Rows, each with roughly how far along a hidden order it lies (0 to 10)
In the rows, zero is written as 128.
[ 94 159 103 128 118 144 129 130 122 139 132 101 159 114 163  87 126 137
 169 136 102 139 134 136 144 122 132 112 122 115 134 131 120 143 125 118
 124 100 126 185 124 139 125 128 137 113 120 123 136  81 118 168 113 125
 145  88 148 138  77  87 157 170 111 165 120 115 119 148 109 150 208 114
 137 140 161 108] -> 6
[ 78 180  80 134 111 157 141 147 115 155 128  35 142 105 242  27 127 166
 173 141  44 138 137 134 179  54 129  92 112  80 117 111 102 149  57 109
 127  77 100 169 159 123 103 161 133 115 113 115 154  31 125 226 229  94
 148 105 121 164  79  20 202 159  85 119  64 100  82 179  80 136 205 152
 144 132 255  29] -> 10
[ 93 126 116 121 120 143 112 102 119 128 131 141 124 115 137 130 126 161
 157 129 132 130 137 134 114 100 150 117 131 113 141 135 115 146 141 126
 113 123 130 118 113 130 129 158 129 115 134 134 127 146 128 147 102 122
 105  91 145 128  66 132 130 149 122 134  97 126 145 117 110 138 176  94
 122 155 123 174] -> 3
[100 105 124 122 127 136 105  93 126 112 137 140 120 115 105 162 125 148
 148 125 143 129 137 139  96 101 129 121 132 121 140 131 111 132 152 126
 104 137 130  90 119 122 129 147 129 120 141 140 124 178 132 121 107 108
  90 113 143 121  72 170 111 126 130 130 111 130 161  85 106 138 142 112
 123 148 176 220] -> 2
[115  92 132 135 131 114 112 130 124 118 127 155  74 125 163 125 138 154
 100 126 131 119 129 131 149  86  91 122 127 112 117 117 131 103 145 127
 112 136 118  91 140 115 109 160 140 145 161 133 127 113 149  74 211 159
  46 138 104 124 150 155 133  58 119 104  98 141 157  76 120  95  30 186
 116 140 121 126] -> 3
[112  83 135 124 135 155 122  97 117 123 140 146 116 118  22 111 126 146
 124 121 169 107 137 131  88 153  96 138 130 114 147 139 106 116 146 134
 118 133 139  81 108 141 130 160 129 139 136 136 108 168 145 116 167  83
  88 142 128 122 135 174 134 121 136  72 137 135 141  70 137 117 134 121
 111 130  97  99] -> 5
[ 88 134 122 117 110 122 100  69 113 135 121 156  76 126 224  70 134 153
 160 134 111 144 135 121 154  71 170 110 132  86 127 139 128 165 154 129
 115 117 127 131 103 126 126 183 113 101 148 110 130  41 140 154 153 176
 108  63 150 125  57  68  97 131 157 132  62 133 175  86 121 105 144 112
 106 136 141 130] -> 2
[ 93 155 108 128 121 152 127 123 118 140 132 101 165 113 159  83 124 144
 171 134 124 130 136 135 133 125 130 113 125 108 140 135 108 150 121 121
 126 104 129 170 118 138 128 138 133 114 121 119 133  95 129 166 129 110
 132 100 145 139  90 115 159 177 118 136  96 121 123 140 114 143 201 109
 135 134 181 101] -> 6
[101 117 119 123 123 151 127  89 105 145 131 116 102 118 110   1 132 163
 143 130 131 118 139 125 137 147 114 118 126  85 144 142 100 143 113 130
 126 111 132 114  99 142 123 202 121 126 143 112 115  64 152 173 220  99
 111  97 128 134 111  93 149 126 134  29  72 139 134  69 128 101 176  93
 106 120 163  14] -> 7
[135 108 132 142 138 122 125 150 124 118 128 135  95 129 133 125 133 137
 107 126 135 116 127 132 139 131  70 120 122 131 116 119 126 108 123 126
 110 129 113 108 145 121 113 140 140 156 147 134 120 118 146  76 220 123
  64 166  97 128 172 159 127  65 121  95 124 135 132 104 131  97  52 192
 126 133 139  47] -> 6
[128 120 139 125 129 134 129 117 115 136 134 154 105 129  90  59 133 137
 125 124 160 113 137 122 123 198  97 129 128 124 140 141 120 123 128 138
 132 125 134 122 103 156 131 170 120 134 146 124 108  86 150 118 184 110
 120 127 126 113 154 136 136 109 145  50  94 140 150  82 150  97 136 125
 107 113 117   1] -> 6
[139 125 124 136 137 155 150 155 118 146 132 100 153 124  94  56 129 127
 119 129 127 109 130 131 137 181  81 135 120 116 130 129 114 117 103 129
 142 105 129 134 131 148 119 140 136 148 124 122 122  93 134 144 213  76
 131 139 103 138 189 125 182 106 107  64 111 124 101 126 134 114 144 145
 129 112 155   1] -> 10
[134  94 137 137 135 139 135 133 119 127 132 146  99 126  78  82 132 140
 103 123 166 101 132 129 118 179  68 137 124 120 130 130 114 102 122 133
 128 126 127 102 117 141 119 155 133 153 141 130 111 127 158 104 222  88
  86 166 102 124 188 161 147  81 129  44  98 140 134  90 146  86  97 165
 114 111 107   1] -> 7
[105  75 139 124 134 130 103  95 128  92 138 182 112 119  57 201 126 152
 144 119 166 121 136 138  75 112 125 130 135 126 141 134 110 117 172 131
 101 155 133  60 109 117 130 143 129 132 146 147 113 231 141  82 110 108
  77 147 133 109 103 214  99  94 144 146 120 144 172  68 114 136  91 128
 117 147  67 255] -> 1
[ 95 133 117 136 122 121 113 141 123 132 123 119  94 125 211 104 134 148
 132 131 104 132 128 132 170 112 101 106 122 103 111 119 129 125 122 119
 122 105 103 153 142 116 109 144 138 132 148 120 140  66 141 119 190 158
  69 115 112 135 132  97 152  91 122 126  99 129 143 120 109 104  65 176
 128 137 165  23] -> 5
[134 103 122 133 128 114 124 165 117 144 121 129  60 129 200  82 139 148
  80 130 104 112 121 123 152  80  62 129 124 100 103 109 141 106 129 124
 124 106 115  73 157 110 102 172 144 159 158 119 139  19 135  71 247 176
  35 139  70 141 200 120 161  54  98  79 105 141 134 102 124  84  39 230
 124 136 137   7] -> 7
[ 97 147 112 133 125 166 125 124 121 130 138 105 167 105  95 129 117 143
 178 132 139 125 135 137  89 115 119 111 121 124 146 131  97 133 117 121
 115 127 139 160 129 138 125 122 137 123 116 134 128 156 126 159 100  46
 162 137 138 138  97 125 151 211 110 138 113 122 103 155 112 147 206 122
 138 139 160 172] -> 7
[ 87 122 114 123 122 130 106 103 132 114 139 139 135 112 178 206 123 146
 160 128 118 147 136 137 118  65 162 106 130 124 133 130 127 152 149 123
 106 138 120 124 124 116 131 127 133 109 137 140 136 175 129 130  72 136
 117 105 150 122  43 149 104 192 133 207 123 125 147 123  87 175 163 105
 131 163 140 255] -> 0
